The symbols move the objects like this.
napu: le>sesi, pu>koze, vi>nebo, sa>tori, du>noso
deli: le>pada, pu>zubu, vi>dabu, sa>nare, du>luga
nita: le>roku, pu>nare, vi>noku, sa>mere, du>size
numu: le>vasa, pu>zeda, vi>tabe, sa>rine, du>tude
nege: le>notu, pu>fonu, vi>kogu, sa>refo, du>ziso
golu: le>nabi, pu>ziso, vi>notu, sa>mele, du>venu
govi: le>gala, pu>gudi, vi>dera, sa>veto, du>vega
divu: le>mifo, pu>karo, vi>zila, sa>kogu, du>zono
pobu: le>dabu, pu>dilo, vi>tori, sa>mebo, du>zubu
moro: le>nita, pu>noku, vi>reve, sa>mola, du>roku
luga: le>mebo, pu>sesi, vi>napu, sa>pobu, du>gizu
vemu: le>buba, pu>mele, vi>mefe, sa>soku, du>mopi
mero: le>lamo, pu>moro, vi>mone, sa>bivu, du>sika
pibu: le>pobu, pu>tori, vi>safe, sa>luga, du>dabu
vega: le>sose, pu>zoru, vi>vino, sa>nida, du>vari
viki: le>muni, pu>veto, vi>deke, sa>mazi, du>bevi
dose: le>bivu, pu>poni, vi>tese, sa>mero, du>gide
lina: le>karu, pu>neki, vi>pomo, sa>sulo, du>numu
gofi: le>rine, pu>vudu, vi>dipi, sa>numu, du>pomo
mebo: le>gizu, pu>noso, vi>sesi, sa>dabu, du>safe
mifo: le>zono, pu>kope, vi>karo, sa>fonu, du>zafo
lofi: le>zova, pu>dugi, vi>refu, sa>kanu, du>nozo
duzi: le>mogu, pu>mero, vi>sovo, sa>tezu, du>nite
sesi: le>noso, pu>gogi, vi>koze, sa>dilo, du>nonu
veto: le>lede, pu>ladi, vi>vari, sa>gala, du>nida
mazi: le>bopu, pu>gala, vi>govi, sa>muni, du>reri
refu: le>dugi, pu>vemu, vi>fomu, sa>lavi, du>dopa
tude: le>dipi, pu>lofi, vi>rapu, sa>neki, du>vudu
lela: le>lavi, pu>tele, vi>mavu, sa>refu, du>defo
vari: le>ladi, pu>gofi, vi>sulo, sa>gudi, du>doga
gudi: le>vino, pu>numu, vi>karu, sa>ladi, du>zoru
rine: le>pomo, pu>kede, vi>vudu, sa>vasa, du>neki
deke: le>veto, pu>vari, vi>sose, sa>govi, du>lede
laka: le>zila, pu>duzi, vi>zoki, sa>zafo, du>karo
neki: le>tabe, pu>kanu, vi>para, sa>dipi, du>zeda
gizu: le>safe, pu>nonu, vi>noso, sa>zubu, du>tori
doga: le>lina, pu>pomo, vi>rine, sa>zoru, du>karu
nozo: le>lela, pu>mavu, vi>dopa, sa>rife, du>lavi
zubu: le>napu, pu>nebo, vi>luta, sa>safe, du>sesi
gogi: le>toba, pu>bevi, vi>muni, sa>munu, du>refi
beza: le>feno, pu>novu, vi>tezu, sa>karo, du>zoki
tese: le>poni, pu>size, vi>roku, sa>mone, du>mola
dube: le>rife, pu>ledu, vi>defo, sa>nozo, du>refu
para: le>kanu, pu>lavi, vi>lela, sa>lofi, du>dube
gala: le>vega, pu>vino, vi>gudi, sa>lede, du>sose
vudu: le>kede, pu>nozo, vi>zova, sa>zeda, du>para
muni: le>bevi, pu>lede, vi>veto, sa>bopu, du>gapa
lavi: le>defo, pu>soku, vi>tele, sa>dugi, du>ledu
sovo: le>mero, pu>mone, vi>moli, sa>dose, du>lamo
pada: le>luga, pu>napu, vi>zubu, sa>pibu, du>mebo
feno: le>zoki, pu>dani, vi>novu, sa>kope, du>duzi
keka: le>kogu, pu>beza, vi>zafo, sa>divu, du>fonu
nebo: le>koze, pu>viki, vi>raki, sa>gusa, du>gogi
mogu: le>nite, pu>lamo, vi>mero, sa>novu, du>vife
vino: le>zoru, pu>vasa, vi>numu, sa>doga, du>sulo
muzu: le>tezu, pu>dose, vi>vife, sa>duzi, du>novu
bivu: le>gide, pu>mola, vi>poni, sa>lamo, du>moli
zova: le>nozo, pu>dopa, vi>dugi, sa>dube, du>lela
roku: le>size, pu>pibu, vi>nare, sa>guvi, du>riki
noso: le>nonu, pu>toba, vi>gogi, sa>luta, du>gusa
toba: le>refi, pu>gapa, vi>bevi, sa>raki, du>mazi
vafa: le>mefe, pu>refo, vi>venu, sa>fudo, du>mele
fonu: le>laka, pu>zoki, vi>feno, sa>zono, du>zila
sika: le>tese, pu>roku, vi>nita, sa>moli, du>poni
safe: le>tori, pu>gusa, vi>nonu, sa>napu, du>dilo
dopa: le>mavu, pu>mopi, vi>buba, sa>ledu, du>tele
tele: le>soku, pu>golu, vi>fudo, sa>vemu, du>misu
sulo: le>gofi, pu>dipi, vi>tude, sa>karu, du>rine
dugi: le>dopa, pu>buba, vi>vemu, sa>defo, du>mavu
bopu: le>reri, pu>vega, vi>gala, sa>bevi, du>deke
ziso: le>divu, pu>zila, vi>laka, sa>keka, du>mifo
rapu: le>lofi, pu>refu, vi>rife, sa>para, du>zova
tabe: le>zeda, pu>dube, vi>kanu, sa>vudu, du>rapu
zafo: le>beza, pu>tezu, vi>muzu, sa>zila, du>feno
fomu: le>vemu, pu>mefe, vi>vafa, sa>tele, du>buba
zoki: le>duzi, pu>sovo, vi>dani, sa>muzu, du>mogu
poni: le>mola, pu>riki, vi>size, sa>moro, du>mere
sose: le>vari, pu>sulo, vi>zoru, sa>dera, du>ladi
moli: le>mone, pu>guvi, vi>mere, sa>tese, du>moro
nite: le>vife, pu>sika, vi>lamo, sa>dani, du>dose
kogu: le>fonu, pu>feno, vi>beza, sa>mifo, du>laka
tezu: le>novu, pu>bivu, vi>dose, sa>mogu, du>dani
gapa: le>govi, pu>dera, vi>nida, sa>deke, du>gala
mere: le>guvi, pu>pada, vi>deli, sa>roku, du>reve
soku: le>misu, pu>nabi, vi>golu, sa>buba, du>vafa
zila: le>karo, pu>mogu, vi>duzi, sa>beza, du>kope
lede: le>nida, pu>doga, vi>ladi, sa>vega, du>dera
kanu: le>dube, pu>defo, vi>lavi, sa>zova, du>rife
refi: le>mazi, pu>govi, vi>gapa, sa>viki, du>bopu
karo: le>kope, pu>nite, vi>mogu, sa>feno, du>muzu
misu: le>vafa, pu>venu, vi>nabi, sa>mopi, du>mefe
notu: le>ziso, pu>laka, vi>fonu, sa>nage, du>divu
venu: le>refo, pu>mifo, vi>divu, sa>nege, du>nage
mopi: le>fudo, pu>nege, vi>deki, sa>vafa, du>golu
karu: le>numu, pu>tabe, vi>neki, sa>gofi, du>vasa
bevi: le>gapa, pu>nida, vi>lede, sa>reri, du>govi
zeda: le>rapu, pu>rife, vi>dube, sa>kede, du>lofi
nonu: le>gusa, pu>refi, vi>toba, sa>nebo, du>sone
novu: le>dani, pu>gide, vi>bivu, sa>nite, du>sovo
sone: le>munu, pu>bopu, vi>mazi, sa>gogi, du>raki
zoru: le>sulo, pu>tude, vi>vasa, sa>lina, du>gofi
kede: le>para, pu>lela, vi>nozo, sa>rapu, du>kanu
dipi: le>vudu, pu>zova, vi>lofi, sa>tabe, du>kede
kope: le>muzu, pu>vife, vi>nite, sa>zoki, du>tezu
gusa: le>sone, pu>mazi, vi>refi, sa>koze, du>munu
mefe: le>mele, pu>nage, vi>refo, sa>golu, du>deki
guvi: le>reve, pu>luga, vi>pada, sa>size, du>noku
reve: le>noku, pu>mebo, vi>luga, sa>riki, du>nare
raki: le>viki, pu>deke, vi>reri, sa>refi, du>muni
nida: le>dera, pu>lina, vi>doga, sa>sose, du>gudi
noku: le>nare, pu>gizu, vi>mebo, sa>deli, du>pibu
lamo: le>sika, pu>nita, vi>moro, sa>gide, du>tese
tori: le>dilo, pu>sone, vi>gusa, sa>sesi, du>luta
vife: le>dose, pu>tese, vi>sika, sa>sovo, du>bivu
nage: le>keka, pu>zafo, vi>zono, sa>ziso, du>kogu
pomo: le>neki, pu>para, vi>kede, sa>tude, du>tabe
reri: le>deke, pu>sose, vi>vega, sa>gapa, du>veto
buba: le>mopi, pu>deki, vi>mele, sa>misu, du>fudo
dabu: le>zubu, pu>luta, vi>dilo, sa>gizu, du>napu
riki: le>deli, pu>dabu, vi>pobu, sa>noku, du>pada
koze: le>gogi, pu>muni, vi>viki, sa>sone, du>toba
nare: le>pibu, pu>safe, vi>gizu, sa>pada, du>pobu
mele: le>deki, pu>keka, vi>nage, sa>nabi, du>nege
zono: le>zafo, pu>muzu, vi>kope, sa>laka, du>beza
fudo: le>golu, pu>notu, vi>nege, sa>mefe, du>nabi
mone: le>moro, pu>reve, vi>guvi, sa>poni, du>nita
size: le>riki, pu>pobu, vi>pibu, sa>reve, du>deli
dera: le>gudi, pu>karu, vi>lina, sa>vari, du>vino
defo: le>ledu, pu>misu, vi>soku, sa>dopa, du>fomu
dilo: le>luta, pu>munu, vi>sone, sa>noso, du>nebo
luta: le>nebo, pu>raki, vi>munu, sa>nonu, du>koze
ledu: le>fomu, pu>vafa, vi>misu, sa>mavu, du>vemu
mola: le>mere, pu>deli, vi>riki, sa>nita, du>guvi
ladi: le>doga, pu>rine, vi>gofi, sa>vino, du>lina
nabi: le>venu, pu>divu, vi>ziso, sa>deki, du>refo
munu: le>raki, pu>reri, vi>bopu, sa>toba, du>viki
vasa: le>tude, pu>rapu, vi>zeda, sa>pomo, du>dipi
refo: le>nage, pu>zono, vi>mifo, sa>notu, du>keka
dani: le>sovo, pu>moli, vi>gide, sa>vife, du>mero
mavu: le>tele, pu>fudo, vi>mopi, sa>fomu, du>soku
gide: le>moli, pu>mere, vi>mola, sa>sika, du>mone
rife: le>refu, pu>fomu, vi>ledu, sa>lela, du>dugi
deki: le>nege, pu>kogu, vi>keka, sa>venu, du>notu

The rows follow the links: the fewer symbols apart two objects are, the more alike their rows tend to be.

Each row is also shifted at random along 9 hidden directions that mean nothing.

Some objects, each with a row of numbers:
moro	[ 248   95  -11  -92  104  148  205 -109 -125   85   44  196  291   97  143   59 -197  181  173   88  -99 -263  -93   18  213  111   18   37 -402 -169 -279  442  121 -101  -19  331  105 -224 -413  129  237]
sesi	[  10   28  162  163   26 -156  343 -323 -135  241 -248  -25  390  170  -79    5  -13   92  298  229   78   53 -126  101 -397   67   27 -296  -53  -34   12   95 -161  -43  -89  281 -119   15   30  102 -126]
dose	[  93 -299   77  212 -138 -476 -247   16  587 -166   87  -22 -415  255  242  123  133  307  192  257 -323  115 -156  173  396 -164 -239 -456  415   16  -46 -124  -67   -3  307  289  244  559 -199 -119 -108]
munu	[ 773   90  -93 -401   -7 -176 -108  201 -122  318  -95  229   54   42  -93  194   96  100   48  141  294   29 -200 -164   18    7  -17   64    4   -8  -38  213  -65  -59 -167  235 -149  257 -375  133  308]
refu	[  13  129 -215   53  347 -132  -14 -109 -194  -80  -58 -211  215 -218  -79 -315 -283 -250  257 -272   67  162  122 -116  206   17   23  198   30  243   34    9  133  199   14 -212  -30 -258  425 -154  162]
fonu	[ 397  -38 -224  161    0 -240  -83  227  205 -288  118   26  496 -159  134  -32 -397  -44 -178  -87 -186  134   58  -60 -379    9   21   22  203   73   39  -96  -13  101  140  -85  232  221  -16 -234  -55]
noso	[-507 -183  354  273  -20  325   65 -209  -64  157 -152   89  618   84  -71  -97   -8 -236  580  149   43    6  -61  102 -306   41  -47 -223 -100 -169   53  -79 -285 -140  -35  114 -138   22 -373   38 -437]
mero	[ -61  174   69   57  105  -86  423  156  120 -101  149  218  206   93  165  188   44  264 -350  146 -212 -237  159  -90 -922   63   10   12 -224 -152 -169  396  -27  -99   90   94  193  -37  632   88  177]
vasa	[-247  140  -26 -161   60 -383  -13   47 -154  142 -152    1  422  -61  -73   89 -330  153   78 -102  204  193 -165  -20  127   61   58    1   81  251   69   64   20  128  -63  204 -178  111 -411   21  203]
zubu	[ 868  -36  -98 -186  -11   87 -203  134  -89  202  -47  250  278   -7   -9  -88 -245 -195   37  107  168  -66 -118 -216  113  -17   21  113  -86 -104 -182  281   39  -99 -106  155  -35  165 -433   10  170]
dera	[ 593  -37 -138   99  -33 -183 -208  181 -117  122 -227   -1  565 -234 -229 -398 -354 -607  -76  -71  341  356   97 -345 -622  -85   93   87  375  209   75  -63 -149  122  -86 -204 -194  307  136 -265  -71]
riki	[ 140  -99  111  353   75 -312  289 -489  136   93 -174 -198 -349  297   32 -204  229   84  382  299 -138   48  -17  117    7  -99 -120 -453  125   15 -145  140  -49   17  129  255   60   39  542  -27  -65]
mola	[ 346 -116  -11  409  244 -295  286 -529   -6   24 -228 -223  621  129   -7  -35    8  104  982  203 -138  238 -179  294 -173   94 -135 -469  100    0  203 -244 -272   46   28  233   79   55   56  -70 -358]
rine	[-359  -29  110 -113  214 -296 -300  428  242    4   48  123 -116  -63  -84   45  395 -146  322  -23  151  230  111 -274 -306 -148 -254   35  365  156  104  -27 -260   44  136 -145 -109  429  463  -83  148]
gapa	[ -49  170   60   55  261 -213  158 -281 -416  298 -317  -51  735    7 -153 -258 -725  -99  -19   18  282   55 -111 -104 -120   71  242   20 -205  116   10  254  212   18 -224   95 -263 -166  365   97   60]
sulo	[ 353  147 -153 -263  -56   57   36   74 -241  177  -91  -36 -342 -129 -197 -104  293 -216  -75 -124  302   80   94 -190    2  -15   21  200   65  148  -66  108  -37  110 -115  -75 -182 -120  -48  -13  290]
venu	[-138  152 -160  151   59 -170  339 -273  -80 -182    2 -279  -14  -35   52   22 -135  248 -166 -119 -179   15   49  214  -21  109  108  -40  -63  120   92 -120  142  143   22  -47  126 -327  331  -26  -21]
guvi	[-388 -511  375  371 -540  211 -389  261  555 -169  100  212  213  145  148   98  -36 -130 -181  260 -238   33  -74  145 -360 -141  -75 -364  338 -256   87 -409 -302 -215  177   30  114  675 -758 -120 -720]
dube	[ 363   92 -306  133   59 -526  114 -385 -160    8 -254 -461 -161  -88 -131 -285 -151  -52  201 -164  102  388  -36   83  402  -17   53 -148  353  430   89 -183   83  344    5   26  -66  -94  113 -207  108]
bevi	[  99    7   68  -71 -159  212   -6  -96 -326  247 -208   22  438  -43 -191   -9 -260 -140 -147   16  283   21 -148   31 -145   84  216   42 -129  -51  151 -139  -25  -74 -289  -16 -254  -49 -404  117 -225]
tori	[  540   -84    18  -118  -299   211    76    10   -76   224  -107   171   168    58   -82   170   363   -50   323   166   134    31  -144    60  -189    64   -68  -145    26  -132   -36   -18  -338   -79   -93   283   -83   169 -1018    45   -92]
zono	[ 598  -84 -265 -230   17  196 -343  300  194 -243  299   66 -320 -132  120  239  251   72   20 -108 -163  -77   -9   28  400   -3 -128  223   11 -137  103 -254   22  -39   44 -216  239   65 -185  -44   33]
defo	[ 426   76 -278 -329 -201  -99 -119  435  113 -133  151   -1 -365 -199  -63  376  542  125 -239 -159   71  173   38  -12 -242   14  -77  168  316  117  243 -360 -226  113  -11 -191   50  225 -280  -71  110]
lede	[ 498   21 -107  -71  -17  140   -8 -264 -278  247 -212 -219 -522  -31 -264 -291  317 -343  103  -22  314   96   50  -91  233  -62   40   57   76   87   29  -81    7   53 -178 -165 -227 -189  306    0   23]
tude	[-222  299  -34 -461  220 -437   68  237 -132  169  -12   97   40  -12  -67  459  113  495  -41  -48  215   51 -163  -40  -29   90  -10  134  -51  159  175  101   17   49 -123  134 -149   83  124  226  415]
lofi	[-354 -114   -6  114   59 -291 -341 -113  100  -73  -77 -270 -362  -23  -42 -281 -229 -131   59 -142   25  215  -15    6  751 -148  -21  -65  310  272   51 -191  194  165  103 -114  -61   88  169 -154  -10]
vife	[-696   21  233  216  409 -417  393 -503  205  -58   24 -204 -312  384  194  308  361  730  681  267 -379 -105 -159  407  333   45 -232 -457 -161  -73   85   25   23  -43  166  313  172 -136  750  219  -24]
keka	[ -15  -25 -122  192 -134   15   24  -59  124 -276  121 -169 -286  -40  124 -140 -217    8 -521 -101 -235  -60  136   82  104  -36  109   30   30   30  -58  -93  230   65   97 -178  196 -148  275 -125  -78]
viki	[ 296  -81   50 -323  159   96 -529  178  -97  241  -31  193    3   18  -69  -15 -246 -106   82   51  263  -73 -210 -181  663  -76   10  197 -130 -102   22   78  192 -167 -183  -19 -177  169 -100  153  115]
sone	[  42    7  132 -240   84  167  -36  -83 -224  297 -109  111  226  102  -98  270  114  175  343  137  202  -84 -266  108  203  102    1  -10 -253 -168  166  -70  -76 -173 -244  144 -191  -19 -338  276  -84]
lamo	[-385  -25  147  296  206 -300  119 -439   87  -22  -44  -62  123  279  272 -262 -725  263  106  132 -303 -187 -123  123  768  -26   44 -263 -238   12 -371  492  436   -7  174  424  155 -161   88   29  169]
ziso	[ 840  -65 -399  117  -41 -334  -58   -9  126 -223    2 -188  252 -173   49  -16  -64  -30  371 -122 -131  328  -57  105   98   30  -95 -117  384  202  121 -308 -159  242  128   45  215  192 -537 -308  -37]
nage	[ -15 -155 -140  310  -95   88   49 -163   53 -295   10 -245  565 -162    0  114   31  -27  497 -137 -211  267  -60  374 -177  138  -55 -177  200   14  396 -704 -313  119   51 -133  150    1 -563 -200 -579]
veto	[-349 -121  217  242  159 -521 -264  -64  131  159 -231  -28  166  114  -44 -464 -524 -275  100  103  153  232  -16 -251  141 -219  -11 -217  316  246 -148  248  124   64  111  126 -184  375  456 -137   66]
lina	[ -48  -52  -10  -44 -373  243 -106 -144 -209  133 -169 -177 -298  -65 -189 -155   -7 -238 -285 -111  238   88  -37   68  357  -18  170   28   96   94   53 -256   43   64 -164 -107 -219 -113 -537  -18 -173]
gogi	[ 198  137   34  -69  -86  568  369 -394 -489  328 -180  -27 -267   41 -176 -303  176 -303  -42   16  234 -253  104  -69   68   65  153  140 -418 -127 -282  362   91  -68 -222   43 -207 -582  -45  147  124]
nare	[ 365 -191  107  -87    7  281 -362  415  267   12  180  400  -40   35  100  -60  176 -301  121  146  -23 -155   87 -295 -122 -139 -185  109   -1 -248 -242  271 -122 -206  118   -4   80  331 -116  -43   82]

From each start, follow one symbol. Which object do you reach?
Answers are names.
new walk
[-154  111 -126  174   17 -489   81  -75  -30  -74 -134 -236  135 -101  -48 -246 -458  -59 -325 -158   53  253   81  -68 -137  -40  140  -41  273  353   14   -1  144  246   61  -60  -49   23  363 -184   98]
du	lavi
new walk
[ -46 -180  229   20  286   14 -310  -20  134  158  -29  106 -166  174  -16  -99  134 -120  462  208   58  -46  -67 -117  287 -141 -186  -93  -18 -143   -8   69   -6 -183   11   -4  -77  202  532   93  -52]
du	nebo
new walk
[-600  -93  239   46 -239  427 -145 -159 -187  149 -115  -81 -276   23 -148 -264 -162 -299 -388  -52  184 -105   34    3  331  -61  186   71 -112  -46  -28  -77  173  -81 -150 -174 -245 -201  -84   80 -240]
vi	zoru
new walk
[ 229  122 -277 -133  170 -131    5 -151  -52 -149   95 -269 -528  -54   34   94   71  268  -82 -150  -99  -22  -20  140  629   36   13  122  -45   97  122 -170  265  108  -25 -157  123 -277  403   26  162]
pu	ziso
new walk
[ 158  106 -226   96 -149 -362   90   95   68 -202   -3 -191  -59 -136    0  -49 -216   35 -628 -152  -43  183  117  -27 -387  -14  146   27  285  238   83 -151   88  198   54 -168   82   67  321 -179   30]
du	mopi
new walk
[-592  159   92   32  262  -67  305    2   81 -177  192  110  252   77  232  225  -93  416   66    5 -303 -229   38   94 -129  110  -43    7 -330  -95 -105  289   96  -46  133  153  210 -211  256  115  173]
vi	tezu
new walk
[ 345 -268  128   -8  156   97 -447   37  196   99   11   26 -411  135  -71   19  348 -126  270  242   70   -8  -99  -34  213 -159 -163  -84  109 -218  232 -318  -69 -222  -82 -236  -48  310  649   89 -296]
du	noso
new walk
[-228   38  -65  -90  219  306  -60  391   77 -309  298  145  449 -236   54  359  212   46  134 -176 -161  -63  123   34 -570  129  -96  287 -149 -180  321 -338 -207  -73   11 -388  164  -58  222    6 -197]
sa	notu
new walk
[ -233    -7   257    81  -528   166   414    52    -2   240  -151   269   205   117   -36   -28   326  -154    20   171    98     1    80   -77  -753    20   -29  -250    86   -11  -398   433  -426     1   102   494  -124   158 -1152   -46    72]
sa	sone
new walk
[ 204  -40 -121 -153 -174   55 -296  392   -6  -30   -1   28  170 -255 -190  112  147 -247 -171 -155  241  249   29 -111 -437  -13   18  176  307   90  331 -459 -245   59 -110 -332 -126  287 -208 -105 -195]
pu	kanu
new walk
[ -53 -292  231   21  -20  360 -497  161  139  105   -1  135 -235   23 -109 -185  217 -457  172  108  158   -9   33 -169  100 -182 -113   34  109 -177   66 -181 -110 -193  -35 -257 -146  263  188    0 -289]
du	mazi
new walk
[-290  263   96 -108 -218 -370  528 -100 -223  252 -249 -112    9  100 -206  389  271  433 -495  128  252  131  -96  148 -891  125  195 -184   61  126  285 -134 -173   51 -230  105 -246   24  264  227  -44]
le	vino
new walk
[-503  166   97 -475  144   -8  -66  484  108   48  199  211 -620  -25  -56  408  848  207   64  -58  132  -62  114 -184 -186  -40 -237  228   20   13   50  103 -198  -37   49  -99  -91  100  322  166  400]
sa	tabe
new walk
[-930   84  109  105  109 -287   26  176  238 -203  148  130   75    0  256 -253 -407    7   15 -179 -240  -42  194 -207  303  -78  -97   24   39  245 -524  655  184  172  417  293  145   -7 -250 -193  524]
du	mefe
new walk
[ 160 -264  161   17  563 -182 -614  -34  289  109   42  125 -331  221  122 -332  -96 -184  841  206  -40  -52  -98 -244 1068 -264 -333  -82   27  -75 -224  325  205 -147  177   94   32  289  626   -9  214]
du	safe
new walk
[ 207  182 -152 -162   78 -146  127  -71 -316  187 -188 -101  174 -131 -202  -48   19  -89  164 -126  289  186  -21  -77  -66   70   59   97   56  210   83   11  -63  145 -145   11 -196 -109  -81   -7  178]
du	pomo
new walk
[  -4  -93  124  265  242   66  103 -626 -326  164 -270 -214  894  116  -88   67 -553  182  477  175   21   14 -376  421  148  194  180 -252 -325 -192  457 -462   69 -157 -328   20 -116 -201  131  218 -650]
du	gizu
new walk
[ 126 -272   51  173  183  775 -448  114  135 -202  260  197  -84  -89  143 -513 -187 -676  181  -74 -199 -312  265 -258  444 -143 -105  310 -270 -318 -323  211  188 -197  136 -341  188 -196  236 -146 -110]
le	moli
new walk
[ 156   84 -186  -69   11 -437  -46  363  282 -263  181   21  -90  -76  121  253   -5  282 -419  -58 -153   93   62  -56 -365  -26  -28   48  246  117  105  -86   13   97  129  -99  194  277  362  -90  152]
sa	venu
